Here is a tiny trained network, its code and every weight. The questions are about switching its units off for an input and a class, where a switched-off unit gives its printed mean instead of its output.

import numpy as np


def w(rows, s, z=0):
    codes = np.array(rows[::2]) - 128.0
    scale = np.full(codes.shape[1], s)
    scale[-1] = z or s
    return codes * scale


def f(y):
    return y / 2 * (1 + np.tanh(0.7978845608 * (y + 0.044715 * y**3)))


def log_softmax(a):
    a = a - a.max(-1, keepdims=True)
    return a - np.log(np.exp(a).sum(-1, keepdims=True))


def net(x, mask):
    res = np.array(x, float).reshape(1, 4) / 4 @ E
    y = f(res @ A[0][:, :-1].T + A[0][:, -1])
    res = res + np.where(mask, y, B[0][:, -1]) @ B[0][:, :-1]
    return log_softmax(res[-1] @ U[:, :-1].T + U[:, -1])


A, B = {}, {}
E = w([
[228,185,109,122,47,143,210,83,185],'x0',
[139,190,252,185,98,50,118,68,88],'x1',
[163,155,147,50,197,127,145,65,112],'x2',
[38,168,114,82,135,67,162,148,209],'x3',
],0.011)
A[0] = w([
[148,47,63,122,166,168,154,146,144,43],'N1',
[216,79,112,128,95,161,74,89,22,167],'N2',
[45,175,106,58,132,1,169,174,186,223],'N3',
[144,64,76,148,222,213,154,187,177,38],'N4',
[120,185,246,148,120,72,96,136,114,74],'N5',
[223,81,131,175,165,159,109,146,26,167],'N6',
[84,141,153,122,174,152,59,147,96,63],'N7',
[102,83,122,166,195,121,77,147,92,63],'N8',
[131,177,140,113,182,171,173,142,90,2],'N9',
[26,39,172,128,197,126,77,86,34,121],'N10',
[196,153,95,155,61,161,192,63,129,185],'N11',
[193,138,77,136,68,112,205,82,143,204],'N12',
[210,102,131,167,123,199,66,111,72,158],'N13',
[129,172,116,178,154,200,107,102,106,173],'N14',
[85,145,178,77,137,168,185,96,112,77],'N15',
[196,157,128,157,60,162,156,37,139,158],'N16',
[63,138,145,118,68,73,91,77,154,67],'N17',
[104,56,45,87,99,159,111,90,128,19],'N18',
[134,122,72,58,178,118,121,154,149,110],'N19',
[122,218,180,197,149,124,117,165,81,140],'N20',
[124,180,100,106,175,186,136,94,112,31],'N21',
[155,105,130,55,179,101,116,105,100,234],'N22',
[159,87,103,173,83,205,82,76,40,125],'N23',
[160,141,212,160,121,92,106,113,65,77],'N24',
[99,128,155,163,237,105,6,156,137,111],'N25',
[184,129,139,68,111,96,185,115,136,205],'N26',
[104,190,156,195,135,98,140,61,79,41],'N27',
[153,159,133,197,88,106,150,79,157,53],'N28',
[216,120,129,140,91,138,149,73,206,29],'N29',
[101,152,143,184,90,71,122,61,46,59],'N30',
[81,127,132,158,165,128,17,77,118,51],'N31',
],0.0082,0.00088)
B[0] = w([
[166,96,143,47,64,164,213,92,33,200],'N1',
[62,135,197,169,192,52,186,148,123,209],'N2',
[66,164,244,145,243,19,172,254,109,246],'N3',
[198,111,165,50,114,143,169,100,100,224],'N4',
[136,66,165,70,100,172,177,81,97,218],'N5',
[47,163,149,151,196,28,168,226,154,209],'N6',
[148,167,46,175,75,178,94,147,242,181],'N7',
[139,166,88,150,89,165,100,113,166,192],'N8',
[141,114,139,200,119,132,144,125,97,142],'N9',
[148,188,114,183,130,151,53,90,160,240],'N10',
[140,157,56,176,108,130,65,134,179,220],'N11',
[139,204,95,180,166,128,127,150,172,213],'N12',
[82,147,241,155,151,38,168,198,120,203],'N13',
[98,120,151,132,109,77,155,140,130,147],'N14',
[160,123,176,115,110,109,146,179,134,155],'N15',
[56,140,76,134,133,166,101,104,132,222],'N16',
[141,105,137,37,116,102,173,194,96,169],'N17',
[192,99,146,83,48,169,190,56,39,186],'N18',
[69,79,117,102,130,132,124,97,117,190],'N19',
[97,74,117,82,97,157,105,69,113,181],'N20',
[168,81,132,145,106,105,126,109,120,152],'N21',
[144,152,131,131,170,124,87,165,124,173],'N22',
[61,133,178,167,199,86,156,131,114,200],'N23',
[144,94,118,101,47,106,194,103,69,204],'N24',
[154,144,80,205,108,182,35,84,179,215],'N25',
[143,148,159,122,119,102,111,111,164,183],'N26',
[188,66,150,92,116,173,131,145,95,197],'N27',
[157,102,61,144,137,178,105,109,135,186],'N28',
[167,107,59,99,119,164,22,132,246,201],'N29',
[170,41,179,89,51,149,188,118,139,195],'N30',
[191,155,55,167,96,177,81,71,206,180],'N31',
],0.0062,0.012)
U = w([
[42,134,189,152,181,29,154,205,133,255],'0',
[160,167,89,178,119,148,73,107,197,105],'1',
[175,10,151,92,98,140,176,104,81,32],'2',
],0.014,0.00095)

Each question gives the input, the list of numbers given to net, and the class t.
The units are the neurons (one row each of A and B). Each row of codes is followed by its name. A weight is (code - 128) times the scale printed after its matrix; where a second scale follows, it is the last column's (A, B and U).
mask holds one flag per neuron, in row order. A switched-off neuron (its flag False) gives its mean, the last column of its row in B, instead of its output. The means were averaged over made-up inputs and are rounded, as every weight is.
A unit's drop is (log p(t) with every unit on - log p(t) with that unit switched off) / (log p(t) with every unit on - log p(t) with every unit switched off).
unit that matters most: the unit with the biggest drop
top k neurons: the k neurons with the biggest drops, biggest first
drop of u: that unit's drop, to one decimal
input [-2,-7,6,6], class 2: unit that matters most -> N18
input [0,-1,4,-1], class 0: top 3 neurons -> N5; N25; N30
input [-4,-6,-3,5], class 2: top 4 neurons -> N18; N4; N1; N6
input [-8,1,-8,-7], class 1: top 2 neurons -> N25; N31
input [-8,-8,-7,-2], class 1: top 4 neurons -> N10; N25; N7; N8
input [6,4,-1,-7], class 0: top 3 neurons -> N13; N2; N6
input [6,-2,-2,-6], class 0: top 4 neurons -> N13; N2; N6; N23
input [7,1,6,-8], class 0: top 2 neurons -> N2; N13
input [-2,6,-4,-5], class 2: top 4 neurons -> N3; N30; N24; N5
input [-1,2,0,1], class 2: top 2 neurons -> N6; N3
input [-3,-3,-3,0], class 1: top 4 neurons -> N5; N30; N24; N27
input [-8,8,8,2], class 1: top 2 neurons -> N10; N25
input [2,3,6,-3], class 0: drop of N4 -> 0.1
input [4,-6,0,-1], class 2: drop of N1 -> 0.1
input [-3,7,4,5], class 2: unit that matters most -> N5
input [2,-5,4,-5], class 0: drop of N13 -> 0.2
input [-7,-1,2,-6], class 1: drop of N10 -> 1.3
